Levels
[ 15 -15  45   7 -50 -33 -28  20  16   5   5   6 -15  -2  22  -6  -3  10] : 4
[  7 -11  26  -7 -32 -25 -14   2   9  10   0  -4  -8  -1  18  -8   2  13] : 1
[  7 -13  39   6 -39 -33 -26   9  22   6   6   5  -9   0  22 -18   7   9] : 3
[ 11 -14  40   2 -38 -20 -38  23  18   6   3   1 -17  -1  25  -4   5  28] : 3
[ 17 -21  48   2 -44 -34 -29  18   7   3   8   1 -11  -3  28 -10  -3  13] : 4
[  6 -11  39   6 -36 -29 -30  13  10  12   4  -5 -12  -2  18  -7  10  20] : 3
[  3 -10  32   9 -36 -29 -38  17  25  12  -4   2  -8  -5  31  -6   2  32] : 3
[  4 -15  45  12 -42 -31 -40  32  29  19   1  -2 -17   2  22  -3   8  44] : 4
[  0   1  28  13 -31 -23 -24   0  15   2   2   5   0 -18  12  -4   4  18] : 1
[  0 -15  34   9 -38 -38 -31  14  19  17   1   0  -7  -5  17  12   1  15] : 3
[  8  -6  34  13 -40 -36 -31  22  17   9   2   3  -8  -8  32  -5   3  21] : 3
[ 10  -8  40  -6 -53 -24 -33  12  10  -3  -5   2 -16   5  23  -7  14  23] : 2
[  1   5  15   9 -31 -28 -13  11   2  17  -2   1   0  -9   5  -3  -5  13] : 4
[  5  -1  30  14 -40 -34 -15  -2  15   3   7  -6 -12   0  13   1   3  12] : 1
[ 13 -10  31  -6 -24 -11 -29  10   9   6  -4   2 -10   4  20  -9   5  22] : 2
[ 12 -15  42  11 -38 -22 -32   8  21   9   0   0 -13 -19  25  -6  10  20] : 2
[ 11  -6  23   9 -32 -22 -14 -10   8  -4  13  -1  -1  -7  13 -10  11   6] : 2
[  6 -10  30   3 -37 -28 -29  24  25  14  -3   4  -6  -6  19  -3  -1  23] : 4
[ -1 -12  34   5 -45 -31 -35  27  25  14  -2  -4 -17  -6  21  -6   2  30] : 4
[  7  -5  35   9 -38 -34 -33  14  19   0   0   0 -12  -3  17   0   2  16] : 2
[  4  -2  22  -3 -25 -25 -13  10  14   5   0   3  -3  -6   8 -11  -3   8] : 4
[  8  -9  36  10 -36 -19 -27   9  19  13   0   1  -9  -2  22  -8   7  32] : 1
[  8  -7  28  26 -18 -15 -32  10  12  12  -2  -2  -2   3  22  -6   9  28] : 2
[  3  -7  30   7 -42 -26 -36  21  27  13   4   2 -14  -2  25  -3   4  16] : 3
[ 16 -18  61  19 -69 -60 -40   9  22   9  13   3 -25  -6  25  -1  -2   9] : 4
[  0 -13  41  13 -34 -30 -49  30  34  22   1   4  -9  -3  20   5   4  47] : 2
[  4  -2  26   4 -32 -19 -17  -3  11   7  -1   0  -6  -6  -1  -3   9  10] : 1
[  2 -14  21   6 -39 -31 -22   9  21   9   6   1  -7  -6  12  -9  -4  12] : 4
[  3 -10  36   7 -36 -30 -34  20  22  10  -1   3 -10 -10  20  -6   1  15] : 4
[ 12 -12  39   6 -36 -15 -25   9   8   6   4   1  -4  -3  13  -4   7  21] : 1
[  6 -15  40   8 -56 -39 -29  27  26  12   3   2 -22  -4  18  -4  -5  23] : 4
[ 46 -26  65  -3 -44   3 -41   3  -4   0  -2   0 -19  21  32 -14  16  16] : 1

Stage of each row
[  5   2   1  32   8  12  -3  -4  21  -4   0  11   0  -6   6   5 -24  -2] : 8
[ -9   3   2  27   1   9  -7  -4  37 -13   0  -1  -4  -3  -5   3 -24 -11] : 1
[  7   4  -3  26   0   9   3   0  32  -6 -12   7  10   6 -17  -5 -31  -6] : 6
[ 16   3   4  36  -2   8  -2   8  -5 -19  -4 -17   7   6  -3  -4 -39   7] : 3
[ -6   6   2  46   5  10 -21  -4  35   4  -8   6   8   2  -5  -7 -14 -11] : 1
[ -2  11  -5  38   2  -4  -2   0  22 -20 -20   2   4   2 -11   2 -30  -9] : 2
[ -2   6   3  44   9  14   3 -11  28 -14  -4   0   6   2 -12   0 -26 -14] : 1
[  7  -3   5  23   6   5   1  -1  33 -12  11  11   2  -9  -2  -1 -29 -13] : 8
[  7   0   8  43  10  15 -14  -8  34 -16  12 -19   1   3  -7   0 -24  -2] : 5
[  7  -3   1  50  13  13   2  -3  40 -13   6   1   6  -4  -6  -5 -40   0] : 8
[  4  -1   2  25   2   7  -4   0   5  -2   3   6   4 -10  -3   2 -17   2] : 8
[  5   3   5  33   2   9  -7  -1  24  -8  -6  13   7  -1  -5   3 -25  -3] : 1
[  9   4  -9  58  16   9  -4  -2  25 -17   1  -9  -2 -18  -9  -2 -44   6] : 4
[  1   1  -5  36   5  14   4   4  26 -11   1   1   8  20 -12   6 -30   1] : 4
[  5  -2   6  42 -11   7  -3  -6  23  -9  -3   2  14  -4 -10  -7 -33  -2] : 3
[  0   5  20  30   1  12   3  -1  36  -5  -2   7   4 -13  -9   3 -27  -4] : 3
[  0   4  -5  35   8  18   5 -14  38 -12  -3   7   4  -4 -11  -2 -29  -3] : 4
[ 10  -1   4  31   5   7  11  10  30  -8  -6  -1   6  -1 -10  -7 -40  10] : 1
[ -1 -16   2  26   6   3   3  -8  44  -6   0  11   1   1   1   1 -23  15] : 8
[ 26  -8   7  72   6  19  -5   5  23 -24  -1  -2  11  -2 -21   7 -59  12] : 7
[  1   1   5  53   9  13  -2 -11  45 -16  -9   3  11  -5 -18   3 -45  -3] : 2
[-10   0  -4  39   6   0   2 -10  40  -5  -9   6   7   0  -4   1 -14   6] : 5

Stage of each row
[-1  4  0 -5 -7  9  4  3  3  3 -7 -1 -1  9  8  0  2 -4] : 6
[ 8  8 -5 -8 -6 11 -8 10  0  4 -2 -6  0 10 10 -1  1 -8] : 1
[ 1 12  0 -4 -1  8 -4  4  2 10 -4 -4  1 13  2 -1  2 -8] : 5
[ 6  4  1 -5  0  8 -2  2  0  9  1 -2 -2  6  3 -2  3 -4] : 3
[  6  16   0  -4  -6   2  -5  10   1  10  -2  -6  -1   9   1  -3   0 -10] : 3
[ 2  3  2 -9 -3  8 -2  3  0  8  2 -1  0  8  4  0  1 -6] : 4
[  8   4  -2 -14  -9  15  -4   8  -1   7  -2  -4  -3   6   5   1   4   1] : 1
[  8   6  -4  -9  -9  10 -11  10   1   5  -6  -4  -2  13   7  -2  -1  -5] : 2
[ 7  3 -3 -7 -5 11 -3  7  3  9  0 -3 -3  9  6  1  2 -1] : 2
[ 5  8 -6 -8 -5  8 -3  6  1 10 -2 -7 -1 10  9 -2  2 -6] : 3
[ 7 11  0 -7 -7 10 -6  9  2  8 -2 -6 -3 10  7 -1  5 -3] : 2
[10  5 -1 -7 -2  9 -4  2 -1 10  0 -2 -3  9  3 -5  3 -9] : 3
[  9   4   2 -10  -6   8  -3   4   0  11  -2  -3  -5   7   4  -3   2  -4] : 2
[ 4  3 -1 -2  2 11 -1  6 -6  3 -3 -3 -4  8  5  0  1 -4] : 6
[12 -4  2 -8 -8 16  1  8 -1  4  2 -3 -5  7 10  1  3 -6] : 1
[ -1  -2  -1 -10  -1  14   5  -1   0   6   0   1  -5   6   9   4   2  -8] : 6
[  3   4  -3  -4   0  10  -5   3  13   6   1  -7 -10   9  -1   0   0  -7] : 5
[ 4  7 -2  0 -2 11 -1  2  5  6 -3 -1 -5  8  3 -2  2 -6] : 4
[ 10   1  -1 -10  -8  15  -4   7  -1   5  -4  -3  -4   9  11   2   3  -5] : 1
[ 6  8 -1 -6 -3  8 -1  1 -1 14  3 -2 -4  5  4  1  3 -1] : 3
[ 1  4 -1 -5  0  9  3  1  2  7 -1  2 -6  6  1  1  8 -4] : 5
[ 7  8 -1 -6 -2  9 -2  5  0  5  0 -1 -5  9  4  3  2 -4] : 3
[  1   4   5  -3   3  10  -1   7   5   5  -4  -7  -2  11   7   5   2 -12] : 6
[  7  17   1  -7  -8   6 -10   9   3   8  -2  -6   1  14   3  -3   2 -12] : 4
[10  4 -1 -7 -7 15 -2  9 -3  7  0 -3 -5  6 12  5  2 -5] : 1
[ 5  3 -3 -5 -1 10  1 -5  1  9  1  2 -5  9  5  1  4 -4] : 4
[  6   3 -10  -8  -3   9  -2  -4   0  12   0  -3  -3   7   1   0   0  -5] : 3
[10  3  1 -8 -2 10 -4  4 -1  8 -1 -2 -5  7  5  0  4 -4] : 2
[  5   8  -1 -13  -6   9  -6   9   4   8  -2  -6  -2  10   4  -1  -1  -6] : 3
[14  2 -1 -9 -5 12 -1  5 -2  9  0 -3 -3  5  8  0  1 -2] : 2
[  3   9   1  -5  -2   7 -12   1   0   8   2  -3  -3   8   3  -4   2  -5] : 4
[  2   3   0  -7   0  10  -2   2  -2  11  -2  -2  -5  11   4  -2   2 -12] : 4
[ 1  5 -1 -6  1 11  0  5 -1 12 -2  1 -5  8  1 -7 -2 -5] : 4
[  6   6  -1 -10 -10   9  -7   9   0   9   0  -6  -2  13   5  -4   4  -6] : 2
[ 2  6  2 -3 -1 10 -3  4  0  4 -6 -5 -4 13  7  1  1 -3] : 6
[  8   1  -3 -10  -9  11  -2   9   1   6  -4  -3  -7   7   8   1   3  -3] : 1
[ 5  7 -1 -8  1  7  0 -3  0  8  0 -2 -3  7  3  2  2 -5] : 4
[  2   5   0  -5   0   7   1   4   0   4  -3 -13  -2   9   5  -1   4  -6] : 6
[ 3  6  1 -1 -1 13 -1  2  0  4 -2 -3 -3  7  5  0  2 -5] : 6
[-1  4  4 -5 -2 14  2 -1  0  5  0  1 -4  6  6  2  3  4] : 6
[ 5  8 -3 -7 -1  9  0  4 -1  7  2 -3 -7  7  6  0  2 -5] : 5
[  5   2   0 -10  -6  11   2  -5  -2  10  -1  -3  -6   4   6  -1   4  -2] : 2
[ 3  1 -5 -5  8 13  8  2 -3  5  1  1 -7  1  7  1  2 -8] : 6
[ 3 -1  0 -4 -1 11  2 -2  2  5  0  0 -7  8  2  1  0 -5] : 5
[ 8  0  0 -6 -5  9  2  1 -2  7 -3 -1 -4  2  5  0  4 -2] : 3
[ 9  2 -1 -6 -5  6 -2  6 -2 10 -1  0 -6  4  5 -4  3 -3] : 2
[ 7  6 -2 -4 -7 10 -2  4  1  6 -4 -6  1  8  4  0  3 -7] : 3
[ 2  6 -2 -3 -6 12  2 -1 -1  0 -2  5 -5  7  9  1  7 -5] : 5
[ 10   3  -1  -9  -6  13  -4   7  -2   7  -1  -3  -4   8   5   1   0 -11] : 1
[ 4  7  1 -7 -5  5 -4  5 -1  9 -2 -6 -3  8  5 -1 -1 -8] : 3
[  9   2   6 -12  -8  18  -3   9  -2   7  -3  -2  -4   8  11   0   1   0] : 1

Levels
[ 18   4  -2   4   7  -1  -4  -6   5  -6  -7  12  -2  12  -1 -37  -2 -15] : 0
[ 10 -12 -17  23   0  27  -7   9   6   6   5  18   5 -11 -25 -11  -1  -5] : 7
[  9  -7  -9  15  -1   3  -7 -13  17  -1 -10  15  12   4   2 -24   4  -8] : 1
[ 24  -6 -12  21  15  11  -4   5  25  -4  -1  22   9   5  -5 -23  -5 -15] : 1
[ 16 -10  -8  21  -1   9  -8  -5  14   0  18  10   1   5   6 -16  10  -4] : 7
[  5 -12 -18  21   3   4  -7 -16  24 -10  -2  12  14  -4   7 -22   1  -4] : 5
[  9 -15 -16  26   0  17  -7  -8  32  -8  -4  26  31  -4  -2 -20  -4   4] : 0
[ 44 -11 -15  29   4  13  12  35  28  -5   9  38  -3  -6 -15 -28  -1 -15] : 4
[ 14 -11  -8  17   5   5  -7 -14  22  -1  -4  15  10  21   3 -21   3  -2] : 4
[ 20  -2  -5  15   3   5  -1  -3   7   3   1  20 -12  13  -1 -21   3  -9] : 7
[ 20  -9  -8  19   3   1 -12 -29  17  -7   1   8   6  13  10 -29  15  -8] : 5
[ 28  -2 -10  19   5   8  -2  11  17   0   5  20  -4   3  -2 -25   1 -12] : 4
[  1 -23 -19  31   0   2 -11 -11  44 -12  -2  17  20  15   1 -32  -1   2] : 2
[ 13 -10 -12  11   5   3  -2  -5  24  -8  -7  22   8  10   3 -24   1 -13] : 1
[ 17 -12  -8  25   7   1  -5 -10   6  -3   1  14   0  14   6 -18   2  -2] : 6
[ 38  -9 -14  20   6   7  -5  -7  19 -11  -4  27   3   8   1 -24   1  -6] : 2
[  2  -3  -5   6  -3  -2  -6 -19  16  -7  -9   9   9   8  -1 -24   2 -10] : 0
[ 21 -10  -9   9   5 -12  -1 -25  17  19  -5  13   5  14  10 -30  -5 -12] : 2
[ 12  -7  -7  12   6  10  -3  -4  19  -9  -4   4  11   7  -2 -24   0  -4] : 1
[ 10   0  -4  13   2   9  -8  -9   7   1  -5   7   5   9   6 -17   3   3] : 6
[ 14 -10 -22  18   7   8  -8  -9  22  -8  -2  14  11  12  -2 -26   1 -13] : 1
[ 14  -9  -6  19   5  -7  -6 -13  19  -7  -1  18   5   4  -1 -26  -1  -3] : 3
[ -1 -16 -12  18   1   4  -7 -10  18 -10   6   2   1   7   2 -16   0   3] : 7
[ 12  -1  -3   6   7   9  -4  -5   1   6  -2   9  -1  -3   1 -20   2  -6] : 5
[ 15  -6  -8   4   2  10  -6  -6  18  -5  -5  20  12   2  -4 -19   2  -4] : 1
[-10 -14  -9  33  -3  13 -11  -9  24  -7   5  11  18   7   3 -19   2   8] : 7
[ 14 -22 -14  24   8  13  -9  -3  31 -11   2  19  21   8   8 -21  -1 -11] : 3
[ 15 -11   0  19   3   3  -5 -13  18  -9  -8   9   5   9   8 -19   0   1] : 5
[  1 -11 -18  22  -1   0  -7 -15  13   0   6   5   4  14   8 -21   2  -8] : 7
[ 13  -7  -8  21  -8  11 -16  -7  21  -4   4  10  13   0   0 -16   3  -4] : 6
[  9 -25 -12  19   6   0  -4 -18  18   1   4   8   4  19   9 -24   0   2] : 7
[  9 -10 -14  10   3  -3  -7 -15  18 -11  -5  26   7  17  -5 -33  -5  -5] : 0
[ 32   5   5   0  10  -9  10 -25   0  -6  -3   2 -16  27  11 -38   0 -11] : 2
[ -3  -5 -17  27   7  19 -18  -6  21  -3  -2   8  16   1   4 -17   7   3] : 7
[  2 -11 -10  20   5  -8  -6 -20  20  -7 -11   5   4  12   5 -23  11   3] : 6
[ 12 -18  -1   9   7  -3  -1 -16   5   0  -1 -12  -1   2   1  -8   5  -3] : 6
[ 21   7  -4   6  12   3  -4 -10  -1   3  -7   6   1   6  -2 -21   7 -12] : 3
[ 29  20   3  16   3  -6   1  -4  13  -6   1  13  -3  12   7 -28   8  -7] : 5
[ 16  -8  -7  14   4  -2  -2 -12  15   3  -4  11   0  17   6 -24  -1  -6] : 4
[ 22 -12 -16  23   7  14  -8   1  26  -5   4  27  10  -4  -2 -20   1  -8] : 3
[ 19   1   1   2  -5   9  -3  -9   1  -2 -10  13  -1  -1  -2 -19  10 -10] : 0

Levels
[ 8 11  1 -3  1  7 -5 -7 -7  5  3 -2 -9  3  1 -3 24 -8] : 1
[ 0  0  1  0 -2 -2  0  4 -1  3  4  4 -2  1 -1  4  0  7] : 4
[  2   7   2  -5   1  10  -4 -10  -4   8   1  -2 -10   1   1  -3  18 -10] : 1
[ 4  2 -1  1  1 -5 -2  1 -6  2  2  2 -1  4 -2  4  7  7] : 4
[ 2  4  1 -2  2 -1 -2 -3 -4  4  2  2 -3  0  0  3  7  2] : 3
[ 3  5  1 -1  0 -2 -3 -1 -3  4  2  3 -5  2 -2  4  5  5] : 3
[ 3  6  1 -2  1  4 -2 -4 -5  4  2  0 -7  1  1  0  9  1] : 2
[ 6  9  2 -4 -4  6 -3 -6 -4  8  1  0 -9 -1 -2  0  9 -3] : 2
[  8   7   0  -4   0   9  -5  -9  -5   9   2  -1 -10   2   1  -1  19  -9] : 1
[ 3  4  1 -2 -1  1 -1  0 -4  6  1  0 -5  0  1  1  4  1] : 3
[ 4  5  0  0  0  0 -1 -3 -3  4  3  0 -4  2 -1 -1  8  1] : 3
[ 3  5  2 -4 -2  4 -4 -5 -4  8  0 -1 -7 -1  8  0  9  0] : 3
[ 0  2  3 -2 -2 -4  2  1 -2  4  0  2 -3  0  1  3 -2 12] : 4
[-1  4  6 -4 -4  2  1 -2  0  6  0  2 -7 -1 -1  6 -4  9] : 4
[ 1  0  0 -1  0 -3 -2  1 -2  3  1  3 -2  1  2  3  1  8] : 4
[ 3  8  3 -7 -4  9 -3 -9 -4  9  0 -2 -9 -2  1 -1 13 -8] : 1
[  5  11   2  -3  -2   7  -3  -9  -6   9   2  -1 -11   2  -1  -1  17  -6] : 1
[  1   7   5  -9  -2   5  -3  -6  -3  10   1   0 -10  -2   2   3   5   0] : 2
[ 0  5  2 -2 -1  1 -1 -3 -3  4  1  4 -5  0 -1  2  8  5] : 3
[ 6  7 -1 -2  0  4 -3 -7 -6  6  3  1 -7  1 -2 -1 14 -4] : 2
[-1  4  4 -5 -2  3 -2 -3 -2  6  0  2 -5  0  1  4  2  4] : 3
[ 4  8  1 -2  0  3 -2 -3 -5  6  1  0 -6  2 -1 -1  9  0] : 2
[ 1  6  1 -2 -1  1 -2 -3 -3  7  1  1 -5 -1 -1  1  5  2] : 3
[ 4  8  2 -2  0  5 -1 -5 -2  7 -1  0 -7  2 -1 -1 11  0] : 2
[ 3  7  2 -8 -1  3 -3 -4 -4  8  2  1 -8  0 -1  2  8 -2] : 2
[  3  10   3  -5  -1   6  -2  -7  -4   9   1   0 -11   0   2   0  11   0] : 2
[-1  0  4 -2 -1 -1  0  2 -1  3  0  3 -2  0  3  3 -3 10] : 4
[ 0  0  2 -2 -1 -6 -1  1 -3  1  0  4 -1  1  1  3  0 11] : 4
[ 2  6  3 -4 -1  1 -3 -6 -3  6  1  1 -7 -1  0  1  5  2] : 3
[ 3  5  3 -6 -2  4 -3 -4 -3  7  2  0 -8  1  2  1 11 -2] : 2
[-3  6  4 -4 -3  0  1 -4 -4 10 -1  3 -4 -3 -2  4 -3  6] : 3
[  3   7   3  -7  -3   9  -4 -13  -3   9   0  -2  -9   0   2  -1  16  -4] : 1
[  3   8   3  -5  -3   8  -2  -7  -2   8   0   0 -10  -1   3  -2  10  -3] : 2
[ 4  4  0 -2  1  2 -1 -1 -3  4  2  1 -6  2  1  1  6  2] : 3
[ 4  7  2 -3 -1  5 -4 -8 -5  7  1 -1 -8  0  0 -2 16 -2] : 2
[-2  4  4 -4 -2 -3  1  0 -1  4  1  2 -4 -2  0  5 -2 17] : 4
[ 9  2 -5 14  4 -6 -3  3 -8 -1  8  3 -2  6 -1  2 12  3] : 4
[-2  0  2 -4 -2 -5 -1  0 -1  2  1  2 -1  1  1  3  0 11] : 4
[ 3  7  3 -6 -1  5 -4 -8 -3  6  1  0 -9  1  2  1 15 -2] : 2
[ 0  3  3 -2  1 -3  1 -1 -1  2  0  2 -3  0 -1  4  1 11] : 4
[ 3  5  2 -1  0  2 -2 -3 -4  5  2 -1 -6  1  1  0 10 -1] : 3
[  7   7   0  -5   1   7  -4  -7  -5   6   3  -2 -10   3   4  -2  17  -5] : 1
[ 0 -2  1 -1  1 -4 -1  0 -2  1  1  3 -2  1  2  2  4 10] : 4
[  3   8   3  -7  -1   9  -4 -12  -4   8  -1  -2 -10   0   1  -1  16  -4] : 1
[ 1 -1  2  5  0 -5 -1 -1 -3  3  0  3 -2  1 -2  2  2 10] : 4
[ 1  2  3 -1 -1  2 -1 -3 -2  3  0  1 -3  1 -2  2  5  4] : 3
[-1  1  3  0 -2 -6  0  2 -1  3  1  3 -1  1 -2  4 -2  8] : 4
[  5   6   2  -5  -1   8  -4  -6  -4   8   3  -1 -10   1   3   0  15   0] : 2
[ 4  6  2  0  0  1 -1 -2 -4  5  2 -1 -6  1  0  2  8 -2] : 3
[ 4  3  1 -1 -1 -1 -2 -2 -2  3  3  1 -5  1  0  2  5  4] : 3

Levels
[ 10  -2   0   4  -4  -1  -6 -10 -14   2   1  -9   2   3  -1   8   8 -12] : 1
[ -5  18 -13  16   0   8   9   0  -8   6  -5  -5  -9  -5  21   8   6 -12] : 1
[ -2  16   0  -2  -2  -7   3  -4 -33  -3 -18   3  -1  -1  30  20  17  -8] : 1
[ 13  25 -18  16 -13  -3 -19  -9   8  -9   0   8   2   2  21   5  22 -11] : 4
[ -5 -18  -5  13  -1  10 -12 -10 -18  -5 -22 -18  -4   2 -21  -7  -6   9] : 4
[  0   8 -21  15   0  10   0  -3  -9   5  -4  -6  -5  -5  11  14  10  -9] : 1
[ 15  18 -10   9 -15  -2 -22  -7   8  -5   9   8   7   8  25   8  23  -2] : 3
[ -8  29 -48  16  -9   1  -1  -8 -27   3 -43   5 -15  -7  33  37  30 -18] : 1
[  9  21 -33  22  -9  -6 -17 -12 -17   8   6   6   4 -12  18  30  25 -11] : 1
[ 12  13 -18  22  -7   1 -17 -11  -2   6   7   2  -3  -4  13   4  18  -9] : 2
[-13  23   3  -6  -8  -5   2   5  -3  -3 -10  -3  -4   1  19   2  16  -7] : 4
[  4   6 -10 -14   1  -4 -11  -1 -16  -1 -30   3  -4  -4  24  22  25   3] : 3
[ 13  10 -16  10 -10  -6 -12  -3  -9  -4   1  -1   1   1  14  19  18   2] : 1
[ 15  -4  -3  10 -10  -5 -23 -10 -11   4   8   7   4  -5   8  14  17   6] : 1
[ -2  16  -3  -4  -5  -2  -8  -1  -9  -2 -11  -1   1   6  11   7  10  -5] : 4
[  9   4 -10   0  -4  -6 -27 -13 -13  -4   4   5   6  -1   7   8  19   9] : 4
[  6 -15  -4  14  -2 -34 -19  -7 -15  -4  -6   3   1   2   1  11   8  10] : 3
[ -6   8 -22   5   4   1  -5   1 -30   3 -23  -6  -8  -9   4  23   1 -10] : 1
[  5  16  -9   6  -5   6  -1   0  -1   6  -3   0  -1  -4  14   6  15 -11] : 4
